Below are the code and all the weights of a small trained network. Each question names an input and a target symbol and asks about switching units off, where a switched-off unit gives its printed mean instead of its output.

import numpy as np


def w(rows, s, z=0):
    codes = np.array(rows[::2]) - 128.0
    scale = np.full(codes.shape[1], s)
    scale[-1] = z or s
    return codes * scale


def norm(h):
    return h / np.sqrt((h * h).mean(-1, keepdims=True) + 1e-5)


def f(y):
    return np.maximum(y, 0)


def softmax(a):
    e = np.exp(a - a.max(-1, keepdims=True))
    return e / e.sum(-1, keepdims=True)


def log_softmax(a):
    a = a - a.max(-1, keepdims=True)
    return a - np.log(np.exp(a).sum(-1, keepdims=True))


def net(x, mask):
    ids = ['γδεμξπτφψω'.index(c) for c in x.split()]
    T = len(ids)
    res = E[ids] + P[:T]
    u = 0
    for l in range(3):
        r = norm(res)
        for j in range(3):
            rows = slice(2 * j, 2 * j + 2)
            q, k, v = (r @ M[l][rows].T for M in (Q, K, V))
            z = softmax(np.where(np.tri(T) > 0, q @ k.T / 2**0.5, -1e9)) @ v
            o = O[l][rows]
            res = res + np.where(mask[u + j], z, o[:, -1]) @ o[:, :-1]
        u += 3
        y = f(norm(res) @ A[l][:, :-1].T + A[l][:, -1])
        res = res + np.where(mask[u : u + 4], y, B[l][:, -1]) @ B[l][:, :-1]
        u += 4
    return log_softmax(norm(res)[-1] @ U[:, :-1].T + U[:, -1])


Q, K, V, O, A, B = {}, {}, {}, {}, {}, {}
E = w([
[155,117,148,154,87,13,145,144,190],'γ',
[186,144,177,154,78,65,124,115,197],'δ',
[117,123,170,196,118,88,92,209,106],'ε',
[127,127,117,137,172,136,109,129,135],'μ',
[136,170,82,114,139,136,162,68,201],'ξ',
[161,91,61,174,79,146,125,108,136],'π',
[91,126,156,54,115,233,27,84,170],'τ',
[100,144,167,106,130,59,157,68,76],'φ',
[74,198,18,92,83,100,87,231,100],'ψ',
[97,115,251,110,120,143,131,135,105],'ω',
],0.018)
P = w([
[117,134,93,247,118,149,121,85,133],'0',
[120,160,116,193,172,141,120,126,136],'1',
[126,193,159,142,173,129,122,148,120],'2',
[147,164,147,120,142,100,133,112,124],'3',
[154,135,112,125,137,71,115,99,140],'4',
[193,114,113,123,115,77,114,80,164],'5',
],0.012)
Q[0] = w([
[94,94,62,64,153,151,136,155,112],'L0H1',
[2,113,211,87,129,136,158,58,82],'L0H1',
[208,145,167,182,159,80,144,138,175],'L0H2',
[171,62,58,145,118,163,103,150,110],'L0H2',
[69,37,100,103,173,222,127,126,93],'L0H3',
[107,163,63,174,164,171,168,149,115],'L0H3',
],0.0074)
K[0] = w([
[162,129,152,189,53,142,100,255,240],'L0H1',
[108,142,168,179,144,140,157,73,162],'L0H1',
[126,110,90,90,74,159,109,63,127],'L0H2',
[37,142,8,133,67,126,124,132,220],'L0H2',
[152,118,70,128,171,203,78,130,173],'L0H3',
[90,154,95,119,150,176,112,132,131],'L0H3',
],0.0089)
V[0] = w([
[198,83,127,131,176,193,168,162,109],'L0H1',
[145,90,141,137,57,139,85,159,147],'L0H1',
[89,129,166,93,153,89,141,105,101],'L0H2',
[151,91,111,112,123,86,226,117,57],'L0H2',
[52,114,89,111,98,168,113,183,254],'L0H3',
[197,103,170,118,107,118,140,126,78],'L0H3',
],0.0085)
O[0] = w([
[144,113,169,127,196,144,199,137,80,2],'L0H1',
[148,106,145,180,64,103,146,78,112,123],'L0H1',
[1,72,134,156,137,106,64,131,141,99],'L0H2',
[170,106,64,137,135,59,224,91,112,57],'L0H2',
[159,195,188,194,88,95,174,96,102,117],'L0H3',
[131,136,69,159,156,132,89,126,100,101],'L0H3',
],0.0098,0.0068)
A[0] = w([
[140,161,12,172,155,131,131,112,143,153],'L0N1',
[149,165,103,255,152,130,12,202,145,143],'L0N2',
[165,56,160,120,172,146,232,153,172,231],'L0N3',
[121,159,30,144,121,155,112,73,188,5],'L0N4',
],0.0061,0.0012)
B[0] = w([
[11,164,82,174,211,189,126,60,101,169],'L0N1',
[219,30,173,71,101,173,122,24,148,255],'L0N2',
[68,174,182,47,211,255,82,164,38,130],'L0N3',
[151,106,185,108,97,127,200,114,199,172],'L0N4',
],0.0083,0.0095)
Q[1] = w([
[146,138,156,166,141,57,221,90,66],'L1H1',
[98,84,85,73,106,186,140,27,155],'L1H1',
[74,91,131,115,152,128,170,103,184],'L1H2',
[49,111,95,92,73,132,141,191,201],'L1H2',
[37,139,203,188,190,124,168,254,161],'L1H3',
[129,103,158,112,122,106,37,138,206],'L1H3',
],0.008)
K[1] = w([
[196,139,113,132,27,148,160,150,150],'L1H1',
[53,120,98,58,126,19,68,161,124],'L1H1',
[79,85,164,136,140,130,138,154,161],'L1H2',
[125,81,156,70,77,99,132,169,255],'L1H2',
[143,158,167,231,113,192,218,160,90],'L1H3',
[2,184,122,65,141,104,140,98,157],'L1H3',
],0.008)
V[1] = w([
[35,41,173,123,164,102,189,85,104],'L1H1',
[137,99,189,120,187,234,178,114,129],'L1H1',
[95,90,79,112,124,97,128,117,186],'L1H2',
[134,65,89,65,170,101,2,112,246],'L1H2',
[51,148,141,62,172,180,150,137,176],'L1H3',
[221,88,121,126,215,106,184,181,180],'L1H3',
],0.0076)
O[1] = w([
[83,83,207,210,197,94,129,141,148,65],'L1H1',
[152,131,83,83,167,136,173,86,60,95],'L1H1',
[94,177,128,160,85,37,145,135,123,146],'L1H2',
[181,60,158,1,78,45,168,82,193,255],'L1H2',
[81,122,148,148,88,154,116,26,229,120],'L1H3',
[184,104,96,129,160,145,110,164,225,2],'L1H3',
],0.0093,0.0074)
A[1] = w([
[61,244,105,149,47,122,100,198,161,178],'L1N1',
[31,153,196,102,142,104,142,99,136,251],'L1N2',
[113,91,82,118,60,43,141,2,202,208],'L1N3',
[89,220,132,156,154,139,141,128,175,4],'L1N4',
],0.0066,0.0015)
B[1] = w([
[146,119,126,124,164,51,168,65,59,178],'L1N1',
[33,67,157,164,139,160,2,132,72,170],'L1N2',
[27,169,78,144,189,200,96,194,112,254],'L1N3',
[169,34,117,21,100,129,27,88,137,132],'L1N4',
],0.0096,0.012)
Q[2] = w([
[123,2,152,96,182,57,132,68,169],'L2H1',
[159,86,116,136,96,59,101,136,136],'L2H1',
[171,132,157,57,151,145,100,167,18],'L2H2',
[146,196,134,185,152,58,154,152,146],'L2H2',
[140,182,170,105,150,70,184,162,86],'L2H3',
[202,108,92,214,164,63,188,238,181],'L2H3',
],0.0091)
K[2] = w([
[34,122,97,166,236,83,201,100,64],'L2H1',
[142,141,86,125,113,97,82,174,108],'L2H1',
[111,209,120,25,96,34,133,37,60],'L2H2',
[214,131,209,204,66,139,206,162,115],'L2H2',
[217,254,106,209,138,219,144,114,34],'L2H3',
[214,135,182,180,129,179,163,144,217],'L2H3',
],0.0066)
V[2] = w([
[89,146,62,186,141,135,182,147,104],'L2H1',
[160,136,138,104,118,108,143,121,112],'L2H1',
[112,156,40,113,160,71,211,49,74],'L2H2',
[139,132,105,89,92,112,144,84,118],'L2H2',
[126,91,219,151,143,155,76,191,122],'L2H3',
[95,68,73,77,100,88,166,137,2],'L2H3',
],0.0087)
O[2] = w([
[164,97,176,67,154,173,116,113,209,29],'L2H1',
[124,1,119,87,109,154,112,137,109,137],'L2H1',
[68,153,85,156,134,115,56,83,223,149],'L2H2',
[117,181,100,150,118,171,217,83,191,225],'L2H2',
[144,43,128,169,158,238,82,192,86,58],'L2H3',
[235,140,31,168,154,51,38,48,85,253],'L2H3',
],0.0093,0.0052)
A[2] = w([
[82,213,99,241,196,189,246,121,187,79],'L2N1',
[68,186,19,76,95,92,116,138,97,180],'L2N2',
[72,79,175,232,233,77,73,162,107,254],'L2N3',
[254,27,125,69,130,178,220,106,182,120],'L2N4',
],0.0063,0.0036)
B[2] = w([
[201,172,243,65,142,112,94,237,194,136],'L2N1',
[179,121,136,210,181,140,105,114,49,255],'L2N2',
[98,130,232,254,143,165,179,115,100,198],'L2N3',
[83,60,78,177,209,53,152,143,164,171],'L2N4',
],0.0099,0.0085)
U = w([
[104,140,199,184,120,14,125,162,187,25],'γ',
[94,165,174,36,143,135,106,121,229,238],'δ',
[157,62,95,61,255,113,150,83,158,54],'ε',
[144,101,141,95,34,95,190,172,152,179],'μ',
[99,129,133,132,185,124,87,136,166,4],'ξ',
[189,168,82,179,224,206,113,188,159,217],'π',
[147,162,113,123,135,75,33,27,103,175],'τ',
[74,112,180,252,219,174,67,120,83,83],'φ',
[234,13,120,122,135,84,83,179,115,64],'ψ',
[94,109,171,36,65,214,77,125,93,122],'ω',
],0.0093,0.0021)

Each question gives the input, a string of symbols that net reads in full, and the target symbol t.
The units are the heads (2 rows each of Q, K, V and O) and the neurons (one row each of A and B). Each row of codes is followed by its name. A weight is (code - 128) times the scale printed after its matrix; where a second scale follows, it is the last column's (O, A, B and U).
mask holds one flag per unit, layer by layer, with each layer's heads first. A switched-off unit (its flag False) gives its mean, the last column of its rows in O or B, instead of its output. The means were averaged over made-up inputs and are rounded, as every weight is.
A unit's drop is (log p(t) with every unit on - log p(t) with that unit switched off) / (log p(t) with every unit on - log p(t) with every unit switched off).
The circuit of an input: a set's keep is (log p(t) with only the set's units on - log p(t) with every unit switched off) / (log p(t) with every unit on - log p(t) with every unit switched off). Starting from the 12 units with the biggest drops (on a tie, the unit counted first), units are removed one at a time, each time the one whose removal leaves the highest keep (on an exact tie, the one counted first), for as long as the keep stays at least 0.8.
units of the circuit, in order: the units of the circuit, biggest drop first
unit that matters most: the unit with the biggest drop
top k neurons: the k neurons with the biggest drops, biggest first
top k neurons in layer l: the k neurons of layer l with the biggest drops, biggest first
input ε γ ε δ γ, target ψ: unit that matters most : L1H3
input δ π δ, target π: units of the circuit, in order : [L0H2, L1H2, L0H1, L1H3]
input ω γ τ, target φ: units of the circuit, in order : [L1H1, L0H2, L0H3]
input δ ω ξ δ τ γ, target ω: units of the circuit, in order : [L0H2, L2H3]
input ψ ω ψ ω μ ε, target φ: units of the circuit, in order : [L1H1, L0H2, L2N3]
input π δ ε, target π: units of the circuit, in order : [L0H2, L1H3]
input γ π μ, target π: units of the circuit, in order : [L0H2, L0H1, L1H3]
input τ φ γ ε δ τ, target δ: units of the circuit, in order : [L1H2, L0H3, L1H3, L2N2]
input ω φ ψ δ ε ε, target δ: units of the circuit, in order : [L1H2, L0H3, L0H1, L1H3]
input ψ ω γ γ, target φ: units of the circuit, in order : [L1N3, L2H3]
input ψ ω ξ, target φ: top 2 neurons : [L1N2, L2N3]
input γ δ ψ δ γ δ, target μ: top 2 neurons in layer 1 : [L1N2, L1N1]
input ψ τ ε ε, target ω: top 2 neurons : [L0N2, L2N2]
input ε γ μ, target ε: top neuron : [L2N4]
input ω ψ γ ψ ω ξ, target φ: top 2 neurons : [L0N2, L1N3]
input ψ μ π μ ε π, target π: top 2 neurons in layer 0 : [L0N2, L0N1]
input γ δ ψ φ ψ γ, target γ: top 2 neurons : [L2N3, L0N2]
input δ γ δ δ γ, target μ: top 2 neurons : [L1N2, L1N1]
input μ ε ψ μ δ ξ, target δ: top 3 neurons in layer 1 : [L1N3, L1N1, L1N2]
input δ δ π ξ, target π: top 2 neurons : [L0N2, L2N2]
input μ δ ε δ π γ, target π: unit that matters most : L0H2
input ψ ε ψ γ γ δ, target μ: top 2 neurons : [L1N2, L1N1]
input ω ξ δ ψ φ δ, target δ: top 2 neurons in layer 1 : [L1N3, L1N1]
input δ δ π γ ξ μ, target δ: top 2 neurons : [L1N3, L2N1]
input ψ δ γ μ, target ε: top 2 neurons in layer 0 : [L0N2, L0N1]
input φ ψ δ π, target δ: top 2 neurons in layer 0 : [L0N4, L0N1]
input ε μ ε ε τ φ, target φ: unit that matters most : L1H1
